Look-ups in named tables: a row name and a column name give one cell, copied from the table.

rel =
,zilaf,kofab,lipif,sudusi,dabotof,gub,rizi,vifepu,tagi,basuvu
ruz,0.5,0.5,0.5,0.5,0.5,0.5,0.5,0.5,0.5,0.5
geme,0.5,0.5,0.5,0.5,0.5,0.5,0.5,0.5,0.5,0.5
dudutu,0.5,0.6,0.4,0.5,0.6,0.4,0.4,0.5,0.4,0.4
devuva,0.8,1.0,0.9,0.4,0.4,0.2,0.5,0.7,0.5,0.3
piviko,0.5,0.5,0.5,0.5,0.5,0.5,0.5,0.5,0.5,0.5
nis,0.5,0.9,0.5,0.7,0.9,0.2,0.5,0.3,0.1,0.3

What is the tagi of piviko in rel?
0.5
What is the rizi of devuva in rel?
0.5
What is the dabotof of nis in rel?
0.9
What is the zilaf of devuva in rel?
0.8
What is the kofab of devuva in rel?
1.0
What is the rizi of nis in rel?
0.5
What is the gub of ruz in rel?
0.5
What is the kofab of geme in rel?
0.5
What is the kofab of dudutu in rel?
0.6
What is the zilaf of dudutu in rel?
0.5
What is the sudusi of nis in rel?
0.7
What is the basuvu of nis in rel?
0.3
What is the sudusi of piviko in rel?
0.5
What is the lipif of dudutu in rel?
0.4
What is the gub of dudutu in rel?
0.4
What is the gub of piviko in rel?
0.5
What is the tagi of ruz in rel?
0.5
What is the kofab of nis in rel?
0.9

dulupe:
|  | gok | pakodag | kuzapo | papanut |
|---|---|---|---|---|
| baru | 148 | 148 | 33 | 237 |
| pugu | 16 | 183 | 98 | 105 |
| fav | 14 | 182 | 155 | 114 |
| vas | 38 | 101 | 188 | 148 |
| foz | 133 | 149 | 91 | 237 |
| takimid | 148 | 183 | 117 | 148 |
| bege | 146 | 148 | 188 | 211 |

What is the kuzapo of bege in dulupe?
188
What is the pakodag of pugu in dulupe?
183
What is the gok of pugu in dulupe?
16
What is the pakodag of foz in dulupe?
149
What is the gok of baru in dulupe?
148
What is the papanut of fav in dulupe?
114

Table nesa
|  | mizeri | pizor | giv | luzod | vemi | vuf | kinid | vab | zedi | nutesi |
|---|---|---|---|---|---|---|---|---|---|---|
| niboto | 80 | 143 | 159 | 144 | 171 | 147 | 116 | 167 | 248 | 177 |
| fezafel | 176 | 71 | 215 | 112 | 132 | 86 | 133 | 145 | 162 | 209 |
| nev | 122 | 101 | 142 | 39 | 60 | 76 | 111 | 111 | 113 | 97 |
| veg | 65 | 222 | 172 | 100 | 131 | 90 | 148 | 182 | 114 | 175 |

What is the vuf of veg in nesa?
90
What is the vemi of fezafel in nesa?
132
What is the vemi of nev in nesa?
60
What is the pizor of fezafel in nesa?
71
What is the vemi of niboto in nesa?
171
What is the mizeri of fezafel in nesa?
176
What is the kinid of fezafel in nesa?
133
What is the kinid of niboto in nesa?
116
What is the vuf of niboto in nesa?
147
What is the vab of veg in nesa?
182
What is the nutesi of veg in nesa?
175
What is the zedi of nev in nesa?
113
What is the mizeri of veg in nesa?
65
What is the zedi of veg in nesa?
114
What is the vuf of nev in nesa?
76
What is the pizor of nev in nesa?
101
What is the vuf of fezafel in nesa?
86
What is the nutesi of nev in nesa?
97
What is the nutesi of niboto in nesa?
177
What is the luzod of nev in nesa?
39

favis:
         taso  pef  vefa  zonazo  nafi  guvaraz  temavaf  dip
napo      200  175   189     171   160      137      170  189
vedukot    62  235   177      89   234      204      144  140
nunon     211  169   168     187   153      162      181  216
mitopum   178  157   200     141   216      138      154  171
solugud    98  242   214     123   122      208      117  120
gab       186  189   156     177   167      167      183  204
rukob     182  151   189     202   175      236      209  178
tof       171  171   180     180   154      161      160  183
moza      134  199   121     212    97      200      222  179
kufugez   227  163   182     178   163      120      170  201
resotov   207  116   210     243   142      168      202  171
mab       177  179   176     171   179      176      172  181
varir     171  199   227     122   131      155      121  116

zonazo of gab is 177
temavaf of nunon is 181
guvaraz of moza is 200
dip of rukob is 178
zonazo of kufugez is 178
dip of moza is 179
vefa of vedukot is 177
dip of vedukot is 140
pef of varir is 199
dip of kufugez is 201
temavaf of varir is 121
taso of nunon is 211
temavaf of rukob is 209

lub =
,motoz,petet,fovu,ruv,mipinab
vodu,3619,4619,6798,4288,9089
gokepod,7086,7381,2470,2753,7959
miv,3833,6245,2994,4950,3510
zigeb,7265,7197,2565,3473,8297

mipinab of gokepod is 7959
mipinab of zigeb is 8297
motoz of vodu is 3619
petet of vodu is 4619
motoz of miv is 3833
motoz of zigeb is 7265
petet of gokepod is 7381
fovu of gokepod is 2470
ruv of miv is 4950
ruv of zigeb is 3473
Which row has the largest ruv? miv

vopet
fields: sefi, gelupan
zad: [-58, -25]
vufirin: [8, 85]
fesed: [11, 1]
miv: [-33, -27]
fid: [-33, -47]
ganir: [1, 7]
tuz: [-17, -53]
pibup: [15, 27]
pimezo: [-59, -24]
pofam: [-17, -42]
suri: [6, 65]

gelupan of zad = -25
gelupan of miv = -27
gelupan of ganir = 7
gelupan of pofam = -42
gelupan of pimezo = -24
sefi of miv = -33
sefi of fid = -33
gelupan of suri = 65
sefi of vufirin = 8
sefi of suri = 6
sefi of ganir = 1
Which row has the largest sefi? pibup

Table gusaret
,zunogak,rala,mepa,pogisi,kovubik,kuv,dabige,dup,vok,nokif
ligaf,67,42,26,43,24,71,68,14,77,27
depo,65,43,34,26,21,68,65,7,87,25
zepivol,53,47,58,20,18,76,66,34,92,19
mebe,55,45,53,30,6,81,67,41,90,13
viser,64,40,36,33,13,65,62,23,88,23

zepivol, kuv -> 76
viser, dup -> 23
mebe, kuv -> 81
depo, kuv -> 68
depo, dabige -> 65
ligaf, pogisi -> 43
viser, kovubik -> 13
mebe, kovubik -> 6
zepivol, pogisi -> 20
ligaf, mepa -> 26
zepivol, zunogak -> 53
viser, vok -> 88
ligaf, kuv -> 71
depo, vok -> 87
viser, nokif -> 23
mebe, dabige -> 67
mebe, zunogak -> 55
viser, kuv -> 65
mebe, pogisi -> 30
Row with the largest kovubik: ligaf

raz.tsv
	lor	nipi	tolu	fup	ziripa	lebese
sep	-35297	-4086	-66643	91655	-3262	24233
fizome	-13875	37809	-59717	56193	-54954	72861
kitaga	3582	-49876	35031	-10945	71529	-79520
kepogab	6115	-49418	-67670	49845	-57324	66214
tirit	-38898	-31790	-64156	96119	18508	-4383

What is the ziripa of kepogab in raz?
-57324
What is the lor of fizome in raz?
-13875
What is the lebese of tirit in raz?
-4383
What is the lebese of kitaga in raz?
-79520
What is the nipi of kitaga in raz?
-49876
What is the lebese of kepogab in raz?
66214
What is the ziripa of sep in raz?
-3262
What is the nipi of tirit in raz?
-31790
What is the tolu of kepogab in raz?
-67670
What is the nipi of fizome in raz?
37809
What is the tolu of kitaga in raz?
35031
What is the fup of fizome in raz?
56193
What is the lor of tirit in raz?
-38898
What is the ziripa of tirit in raz?
18508
What is the ziripa of fizome in raz?
-54954
What is the fup of tirit in raz?
96119
What is the lebese of sep in raz?
24233
What is the tolu of tirit in raz?
-64156
Row with the largest tolu: kitaga

dagug
         rumelas  tiv
padorig       29   30
gug           90   13
duna          32   32
lin           13   12

rumelas of lin = 13
tiv of lin = 12
rumelas of gug = 90
tiv of padorig = 30
tiv of gug = 13
rumelas of duna = 32
tiv of duna = 32
rumelas of padorig = 29
Row with the largest rumelas: gug

tor =
          guziv      lub    palan      dus     pora   somati   gamoni   domulo      tev
taf       4.140   -0.327  -48.763   21.742    4.201   13.538   14.130   33.588  -79.646
gufano  -34.231  -79.146   70.022  -36.415  -29.959  -11.057   24.876  -77.641  -44.336
zem     -19.048   11.009  -27.870    3.174   34.154   15.379  -41.037  -25.000   49.165
leb     -42.092   26.719    2.336  -45.370  -49.435   29.711  -34.029   32.280   -6.852
betuba   55.273   26.943  -16.937   49.639  -77.280    2.416  -72.279  -50.881   15.511
numam    46.938   26.776   -8.997   31.754  -88.142   10.175  -55.958  -45.636   39.548
ren      11.393    9.506  -11.277    4.969  -84.320   29.559  -55.065  -25.569   40.403
kedove  -63.227   29.684  -57.150   24.538   26.139   -7.368   14.209   46.904  -34.736
vebip    19.312  -57.218  -12.663   13.677  -17.006   19.815    7.447   17.188  -57.593
tofe    -44.378   24.709   12.818  -49.291  -66.743   25.846  -24.451   55.617   -4.458
sekete    8.823    6.965   -5.617    3.569  -61.966   21.680  -51.311  -31.451   56.281
noz     -69.804   12.815  -24.284   14.378    6.859   16.835   57.905   56.160  -48.515
vizu     -0.422  -15.808  -57.581   39.418    1.486   26.059   26.349   43.097  -86.402

ren, tev: 40.403
gufano, tev: -44.336
taf, gamoni: 14.130
vebip, somati: 19.815
noz, gamoni: 57.905
zem, dus: 3.174
vebip, domulo: 17.188
zem, tev: 49.165
leb, gamoni: -34.029

